Here is a tiny trained network, its code and every weight. The questions are about switching its units off for an input and a class, where a switched-off unit gives its printed mean instead of its output.

import numpy as np


def w(rows, s, z=0):
    codes = np.array(rows[::2]) - 128.0
    scale = np.full(codes.shape[1], s)
    scale[-1] = z or s
    return codes * scale


def f(y):
    return np.maximum(y, 0)


def log_softmax(a):
    a = a - a.max(-1, keepdims=True)
    return a - np.log(np.exp(a).sum(-1, keepdims=True))


def net(x, mask):
    res = np.array(x, float).reshape(1, 2) / 4 @ E
    y = f(res @ A[0][:, :-1].T + A[0][:, -1])
    res = res + np.where(mask, y, B[0][:, -1]) @ B[0][:, :-1]
    return log_softmax(res[-1] @ U[:, :-1].T + U[:, -1])


A, B = {}, {}
E = w([
[171,92,76,5,97,76],'x0',
[176,222,190,88,143,184],'x1',
],0.014)
A[0] = w([
[116,74,65,142,167,124,116],'n0',
[93,116,138,70,133,220,114],'n1',
[129,71,69,75,31,103,143],'n2',
[114,161,85,135,58,118,228],'n3',
[154,101,136,160,133,83,249],'n4',
[212,124,63,56,59,144,136],'n5',
[176,127,149,58,128,68,96],'n6',
[34,137,158,178,131,164,128],'n7',
[78,173,126,212,210,140,98],'n8',
[217,194,169,108,148,151,130],'n9',
[165,60,102,67,54,129,147],'n10',
[103,41,128,180,116,74,84],'n11',
[199,74,89,92,46,124,91],'n12',
[141,96,128,81,53,148,113],'n13',
[151,103,120,62,141,91,89],'n14',
[128,128,124,123,166,85,213],'n15',
[78,55,75,186,142,90,94],'n16',
[124,52,52,151,43,99,130],'n17',
[48,80,92,165,104,45,113],'n18',
[103,77,109,154,164,55,147],'n19',
[80,137,99,184,174,215,118],'n20',
[162,176,178,102,100,118,172],'n21',
[92,160,167,226,127,130,96],'n22',
[205,248,160,95,200,133,101],'n23',
[189,175,13,116,106,96,89],'n24',
],0.011,0.013)
B[0] = w([
[159,66,139,68,140,170,181],'n0',
[139,115,144,117,170,139,157],'n1',
[125,139,170,163,77,163,247],'n2',
[2,104,212,236,136,94,229],'n3',
[5,92,254,218,147,95,245],'n4',
[166,165,178,162,75,82,245],'n5',
[213,99,157,153,103,80,197],'n6',
[170,155,134,175,48,88,200],'n7',
[212,129,121,140,79,77,204],'n8',
[105,84,170,39,159,147,232],'n9',
[144,151,129,188,121,99,238],'n10',
[195,112,141,80,153,173,194],'n11',
[174,141,127,147,117,132,203],'n12',
[169,148,106,172,78,114,177],'n13',
[208,198,99,148,96,75,185],'n14',
[74,118,154,159,136,109,214],'n15',
[192,65,145,68,146,157,211],'n16',
[143,136,170,89,173,144,232],'n17',
[164,101,174,38,162,176,222],'n18',
[121,131,194,57,195,170,207],'n19',
[168,135,149,136,71,93,194],'n20',
[70,77,205,91,179,181,217],'n21',
[206,145,118,158,55,104,201],'n22',
[153,56,163,83,170,163,244],'n23',
[191,170,130,122,97,105,178],'n24',
],0.0094,0.013)
U = w([
[208,158,120,150,66,94,91],'0',
[168,97,133,7,195,187,92],'1',
[5,119,142,184,143,105,254],'2',
[89,154,79,116,133,123,87],'3',
[123,135,76,96,111,138,95],'4',
[144,203,81,141,176,182,111],'5',
[82,169,65,94,128,92,95],'6',
],0.018,0.0088)

Each question gives the input, the list of numbers given to net, and the class t.
The units are the neurons (one row each of A and B). Each row of codes is followed by its name. A weight is (code - 128) times the scale printed after its matrix; where a second scale follows, it is the last column's (A, B and U).
mask holds one flag per neuron, in row order. A switched-off neuron (its flag False) gives its mean, the last column of its row in B, instead of its output. The means were averaged over made-up inputs and are rounded, as every weight is.
A unit's drop is (log p(t) with every unit on - log p(t) with that unit switched off) / (log p(t) with every unit on - log p(t) with every unit switched off).
top k neurons: the k neurons with the biggest drops, biggest first
drop when u is switched off: that unit's drop, to one decimal
input [-6,-6], class 0: top 2 neurons	(n7; n22)
input [-7,8], class 1: top neuron	(n23)
input [-3,-1], class 2: top 3 neurons	(n5; n14; n6)
input [-3,-4], class 1: top 3 neurons	(n16; n18; n11)
input [-4,-3], class 0: top 4 neurons	(n22; n8; n21; n7)
input [6,-7], class 1: top 3 neurons	(n18; n19; n17)
input [4,-5], class 1: top 3 neurons	(n18; n19; n17)
input [-2,3], class 2: top 2 neurons	(n18; n16)
input [2,-4], class 1: top 4 neurons	(n18; n16; n17; n19)
input [3,3], class 2: drop when n18 is switched off	0.1
input [8,7], class 0: drop when n5 is switched off	0.2
input [-2,-4], class 1: drop when n11 is switched off	0.2
